Below is a small trained network, with its code and all its weights. Each question gives an input and a target symbol and asks what happens when units are switched off, that is, made to give their printed mean instead of their output.

import numpy as np


def w(rows, s, z=0):
    codes = np.array(rows[::2]) - 128.0
    scale = np.full(codes.shape[1], s)
    scale[-1] = z or s
    return codes * scale


def softmax(a):
    e = np.exp(a - a.max(-1, keepdims=True))
    return e / e.sum(-1, keepdims=True)


def log_softmax(a):
    a = a - a.max(-1, keepdims=True)
    return a - np.log(np.exp(a).sum(-1, keepdims=True))


def net(x, mask):
    ids = ['αβγδεζηθλμξπφψω'.index(c) for c in x.split()]
    T = len(ids)
    res = E[ids] + P[:T]
    u = 0
    for l in range(3):
        r = res
        for j in range(2):
            rows = slice(4 * j, 4 * j + 4)
            q, k, v = (r @ M[l][rows].T for M in (Q, K, V))
            z = softmax(np.where(np.tri(T) > 0, q @ k.T / 4**0.5, -1e9)) @ v
            o = O[l][rows]
            res = res + np.where(mask[u + j], z, o[:, -1]) @ o[:, :-1]
        u += 2
    return log_softmax(res[-1] @ U[:, :-1].T + U[:, -1])


Q, K, V, O = {}, {}, {}, {}
E = w([
[124,130,115],'α',
[209,77,115],'β',
[164,174,180],'γ',
[112,127,122],'δ',
[136,23,73],'ε',
[164,38,128],'ζ',
[34,216,126],'η',
[108,128,134],'θ',
[191,99,158],'λ',
[105,132,124],'μ',
[62,99,169],'ξ',
[107,254,184],'π',
[60,121,157],'φ',
[147,145,93],'ψ',
[174,195,165],'ω',
],0.019)
P = w([
[140,7,255],'0',
[122,117,107],'1',
[122,107,122],'2',
[143,113,96],'3',
[127,103,126],'4',
[130,90,130],'5',
[141,104,117],'6',
[121,83,136],'7',
[118,80,143],'8',
[122,80,142],'9',
],0.0081)
Q[0] = w([
[181,110,41],'0.h1',
[91,166,41],'0.h1',
[103,144,46],'0.h1',
[180,176,214],'0.h1',
[83,105,188],'0.h2',
[82,116,251],'0.h2',
[170,134,191],'0.h2',
[84,90,118],'0.h2',
],0.011)
K[0] = w([
[111,97,147],'0.h1',
[100,131,204],'0.h1',
[82,124,129],'0.h1',
[208,109,112],'0.h1',
[174,127,246],'0.h2',
[157,100,217],'0.h2',
[163,130,167],'0.h2',
[94,71,170],'0.h2',
],0.012)
V[0] = w([
[161,88,77],'0.h1',
[66,163,184],'0.h1',
[39,109,133],'0.h1',
[175,185,1],'0.h1',
[176,212,169],'0.h2',
[121,213,227],'0.h2',
[74,130,37],'0.h2',
[163,132,95],'0.h2',
],0.0068)
O[0] = w([
[139,151,159,89],'0.h1',
[86,9,196,193],'0.h1',
[117,95,147,202],'0.h1',
[154,168,9,3],'0.h1',
[80,189,73,68],'0.h2',
[161,194,201,152],'0.h2',
[2,73,118,77],'0.h2',
[149,73,148,74],'0.h2',
],0.0056,0.0054)
Q[1] = w([
[123,171,24],'1.h1',
[35,140,128],'1.h1',
[87,94,78],'1.h1',
[140,101,149],'1.h1',
[139,218,53],'1.h2',
[67,42,123],'1.h2',
[254,77,99],'1.h2',
[96,221,104],'1.h2',
],0.012)
K[1] = w([
[1,172,56],'1.h1',
[50,109,203],'1.h1',
[50,27,113],'1.h1',
[168,128,161],'1.h1',
[79,123,31],'1.h2',
[30,78,211],'1.h2',
[241,77,108],'1.h2',
[97,183,96],'1.h2',
],0.0096)
V[1] = w([
[183,141,129],'1.h1',
[136,136,48],'1.h1',
[248,113,53],'1.h1',
[215,148,140],'1.h1',
[178,90,127],'1.h2',
[131,154,172],'1.h2',
[214,16,141],'1.h2',
[77,127,84],'1.h2',
],0.011)
O[1] = w([
[152,169,62,108],'1.h1',
[128,108,141,2],'1.h1',
[123,135,73,14],'1.h1',
[157,173,42,112],'1.h1',
[2,157,103,129],'1.h2',
[145,123,132,178],'1.h2',
[19,156,88,187],'1.h2',
[128,87,180,84],'1.h2',
],0.0091,0.014)
Q[2] = w([
[112,223,61],'2.h1',
[2,129,159],'2.h1',
[169,168,169],'2.h1',
[74,100,203],'2.h1',
[56,107,174],'2.h2',
[78,88,124],'2.h2',
[153,170,189],'2.h2',
[57,137,151],'2.h2',
],0.0097)
K[2] = w([
[127,186,191],'2.h1',
[92,92,180],'2.h1',
[156,155,188],'2.h1',
[56,184,106],'2.h1',
[51,67,168],'2.h2',
[62,46,1],'2.h2',
[141,48,246],'2.h2',
[112,129,246],'2.h2',
],0.01)
V[2] = w([
[99,105,221],'2.h1',
[120,92,108],'2.h1',
[42,135,160],'2.h1',
[3,118,101],'2.h1',
[95,144,176],'2.h2',
[112,189,89],'2.h2',
[236,41,165],'2.h2',
[63,31,90],'2.h2',
],0.0065)
O[2] = w([
[49,140,141,236],'2.h1',
[187,204,124,132],'2.h1',
[127,175,121,244],'2.h1',
[73,61,227,248],'2.h1',
[68,182,253,206],'2.h2',
[74,74,9,84],'2.h2',
[91,134,181,83],'2.h2',
[148,54,87,189],'2.h2',
],0.0048,0.013)
U = w([
[124,100,144,161],'α',
[97,109,102,77],'β',
[119,191,135,152],'γ',
[118,94,146,227],'δ',
[112,1,135,62],'ε',
[90,90,118,125],'ζ',
[175,91,194,138],'η',
[111,117,146,94],'θ',
[90,160,107,152],'λ',
[118,107,149,99],'μ',
[66,162,155,63],'ξ',
[161,178,164,89],'π',
[93,146,161,66],'φ',
[138,87,147,195],'ψ',
[139,171,129,255],'ω',
],0.009,0.0047)

Each question gives the input, a string of symbols that net reads in full, and the target symbol t.
The units are the heads (4 rows each of Q, K, V and O). Each row of codes is followed by its name. A weight is (code - 128) times the scale printed after its matrix; where a second scale follows, it is the last column's (O and U).
mask holds one flag per head, layer by layer. A switched-off head (its flag False) gives its mean, the last column of its rows in O, instead of its output. The means were averaged over made-up inputs and are rounded, as every weight is.
A unit's drop is (log p(t) with every unit on - log p(t) with that unit switched off) / (log p(t) with every unit on - log p(t) with every unit switched off).
The circuit of an input: a set's keep is (log p(t) with only the set's units on - log p(t) with every unit switched off) / (log p(t) with every unit on - log p(t) with every unit switched off). Starting from all 6 units, units are removed one at a time, each time the one whose removal leaves the highest keep (on an exact tie, the one counted first), for as long as the keep stays at least 0.8.
units of the circuit, in order: the units of the circuit, biggest drop first
unit that matters most: the unit with the biggest drop
heads that matter: for each layer, one digit per head in row order, 1 if its drop is at least 0.15 and else 0, layers parted by /
drop when u is switched off: that unit's drop, to one decimal
input ξ α π ξ λ μ, target ξ: unit that matters most -> 0.h1
input ε β β, target β: heads that matter -> 10 / 11 / 01
input β ω θ β, target β: heads that matter -> 00 / 11 / 01
input λ β η μ ω ζ ξ, target λ: units of the circuit, in order -> 1.h1; 1.h2; 0.h2
input ω ψ π π ξ μ, target ω: heads that matter -> 01 / 11 / 10
input ξ ξ ε φ φ, target ξ: units of the circuit, in order -> 0.h1; 1.h2; 1.h1; 2.h1
input α λ δ ψ ξ ζ ω η π, target π: heads that matter -> 00 / 01 / 00
input η ξ ξ γ η ξ η α, target η: heads that matter -> 01 / 11 / 01
input ε ξ φ ε α η ξ, target ε: heads that matter -> 01 / 01 / 01
input λ δ η ξ λ β ξ θ ξ, target λ: heads that matter -> 01 / 11 / 00
input ε γ λ ξ η β ξ ξ, target ε: units of the circuit, in order -> 1.h2; 2.h2; 0.h2
input π π π λ ξ μ ξ δ η ξ, target π: units of the circuit, in order -> 1.h2; 0.h2; 2.h2; 1.h1
input ε ξ ε, target ε: units of the circuit, in order -> 2.h2; 0.h2
input α η ω, target ω: unit that matters most -> 1.h1
input η ξ ζ ξ ξ ξ, target η: units of the circuit, in order -> 1.h2; 2.h2; 0.h2; 0.h1
input π ξ θ ξ ω φ, target π: units of the circuit, in order -> 1.h2; 0.h2; 2.h2
input λ η φ δ, target λ: units of the circuit, in order -> 1.h1; 1.h2; 2.h1
input ε ξ η δ λ η η η π ψ, target ε: units of the circuit, in order -> 1.h2; 0.h2; 2.h2; 1.h1
input η ξ ξ δ, target η: heads that matter -> 01 / 11 / 01
input λ ξ ξ ξ θ, target λ: units of the circuit, in order -> 1.h1; 0.h2; 1.h2
input β ξ λ δ η δ π, target π: units of the circuit, in order -> 1.h2; 0.h1; 2.h2
input β η λ φ φ ζ ε φ ξ ξ, target β: units of the circuit, in order -> 1.h1; 2.h2; 0.h2; 1.h2
input ε π φ φ η δ ω φ, target ε: units of the circuit, in order -> 1.h2; 0.h2; 2.h2
input ω ξ ε, target ε: unit that matters most -> 0.h2
input π η φ φ λ ε η, target η: drop when 1.h2 is switched off -> 0.8
input η δ ξ φ ψ, target η: drop when 1.h1 is switched off -> 0.3
input η δ η λ ξ η η γ, target γ: drop when 0.h1 is switched off -> 0.1
